Below are the code and all the weights of a small trained network. Each question names an input and a class and asks about switching units off, where a switched-off unit gives its printed mean instead of its output.

import numpy as np


def w(rows, s, z=0):
    codes = np.array(rows[::2]) - 128.0
    scale = np.full(codes.shape[1], s)
    scale[-1] = z or s
    return codes * scale


def norm(h):
    return h / np.sqrt((h * h).mean(-1, keepdims=True) + 1e-5)


def f(y):
    return np.maximum(y, 0)


def log_softmax(a):
    a = a - a.max(-1, keepdims=True)
    return a - np.log(np.exp(a).sum(-1, keepdims=True))


def net(x, mask):
    res = np.array(x, float).reshape(1, 8) / 4 @ E
    u = 0
    for l in range(3):
        y = f(norm(res) @ A[l][:, :-1].T + A[l][:, -1])
        res = res + np.where(mask[u : u + 3], y, B[l][:, -1]) @ B[l][:, :-1]
        u += 3
    return log_softmax(norm(res)[-1] @ U[:, :-1].T + U[:, -1])


A, B = {}, {}
E = w([
[134,78,14,63,94],'x0',
[152,219,103,65,141],'x1',
[166,102,154,118,236],'x2',
[132,128,123,130,128],'x3',
[4,159,84,175,233],'x4',
[120,127,133,113,125],'x5',
[125,130,128,126,126],'x6',
[126,127,127,125,128],'x7',
],0.012)
A[0] = w([
[149,69,54,75,178,2],'L0N1',
[195,207,108,55,205,110],'L0N2',
[137,1,143,176,159,63],'L0N3',
],0.024,0.0035)
B[0] = w([
[110,9,72,225,145,224],'L0N1',
[74,126,184,41,109,255],'L0N2',
[73,159,173,4,119,250],'L0N3',
],0.019,0.011)
A[1] = w([
[187,152,202,129,186,106],'L1N1',
[253,65,166,84,158,1],'L1N2',
[199,124,196,136,206,114],'L1N3',
],0.034,0.0042)
B[1] = w([
[166,81,117,154,132,254],'L1N1',
[219,252,117,142,158,247],'L1N2',
[119,74,104,124,125,199],'L1N3',
],0.028,0.0061)
A[2] = w([
[65,125,122,164,246,1],'L2N1',
[126,129,252,204,165,53],'L2N2',
[105,170,112,188,46,96],'L2N3',
],0.028,0.002)
B[2] = w([
[219,239,176,160,75,249],'L2N1',
[137,62,6,57,215,183],'L2N2',
[126,52,248,142,195,180],'L2N3',
],0.017,0.011)
U = w([
[35,146,136,35,103,116],'0',
[172,239,133,215,150,125],'1',
[165,4,22,175,175,91],'2',
[94,101,159,130,137,253],'3',
[95,52,240,127,161,39],'4',
],0.011,0.0048)

Each question gives the input, the list of numbers given to net, and the class t.
The units are the neurons (one row each of A and B). Each row of codes is followed by its name. A weight is (code - 128) times the scale printed after its matrix; where a second scale follows, it is the last column's (A, B and U).
mask holds one flag per neuron, layer by layer. A switched-off neuron (its flag False) gives its mean, the last column of its row in B, instead of its output. The means were averaged over made-up inputs and are rounded, as every weight is.
A unit's drop is (log p(t) with every unit on - log p(t) with that unit switched off) / (log p(t) with every unit on - log p(t) with every unit switched off).
most important unit: the unit with the biggest drop
k most important neurons: the k neurons with the biggest drops, biggest first
top k neurons in layer l: the k neurons of layer l with the biggest drops, biggest first
drop of u: that unit's drop, to one decimal
input [3,-4,0,-1,6,-7,5,7], class 1: most important unit => L2N1
input [-4,-1,3,0,1,0,2,4], class 2: 4 most important neurons => L1N1, L0N2, L0N1, L2N2
input [-3,2,-2,-1,2,2,-1,0], class 2: 4 most important neurons => L0N3, L2N2, L0N1, L0N2
input [5,4,2,-5,4,6,-4,8], class 2: 4 most important neurons => L0N1, L1N2, L0N3, L2N3
input [7,-2,-8,0,2,1,-6,-5], class 4: 2 most important neurons => L2N3, L1N1
input [-5,-7,-5,-6,-5,-5,-2,6], class 0: 3 most important neurons => L0N3, L0N1, L2N3
input [-8,-6,-5,5,-2,-2,-2,1], class 2: 2 most important neurons => L2N2, L0N2
input [-8,-4,0,8,-6,6,-7,-3], class 2: top 2 neurons in layer 1 => L1N1, L1N3
input [7,3,-1,-2,4,-3,-5,1], class 2: 3 most important neurons => L0N1, L1N2, L0N3
input [8,3,6,6,7,1,-4,-2], class 2: 2 most important neurons => L0N1, L1N2
input [-7,-1,2,-4,-4,-6,7,-5], class 2: 2 most important neurons => L1N1, L1N3
input [1,4,-1,8,-6,-2,-1,8], class 1: 2 most important neurons => L0N3, L1N2
input [-2,3,-7,2,-5,4,-2,-6], class 4: 2 most important neurons => L2N3, L0N3
input [-5,-6,2,2,0,5,-2,2], class 0: 2 most important neurons => L0N3, L2N3
input [-5,-3,-8,-4,8,4,-7,3], class 1: 2 most important neurons => L2N1, L0N2
input [-3,2,1,-8,2,-4,-1,-4], class 2: 4 most important neurons => L0N3, L2N2, L0N1, L1N1
input [6,-6,-7,-3,-8,-4,2,5], class 1: 4 most important neurons => L1N2, L0N2, L0N1, L0N3
input [6,-7,-8,1,-1,-5,5,8], class 4: top 2 neurons in layer 1 => L1N3, L1N1
input [-8,-6,-4,-7,2,-2,6,0], class 2: most important unit => L2N2
input [-6,-8,-4,-8,-1,8,-7,1], class 0: top neuron in layer 0 => L0N3
input [6,-6,-8,-7,-3,-5,-5,4], class 4: top 2 neurons in layer 1 => L1N3, L1N1
input [-6,5,-6,3,0,-2,0,-3], class 2: drop of L0N3 => 1.1
input [-3,-1,1,5,6,0,0,6], class 1: drop of L2N1 => 1.9
input [-7,3,-8,-1,-3,0,-1,-2], class 4: drop of L2N2 => -0.5
input [0,-4,-1,-5,-4,1,4,4], class 0: drop of L2N1 => 0.1
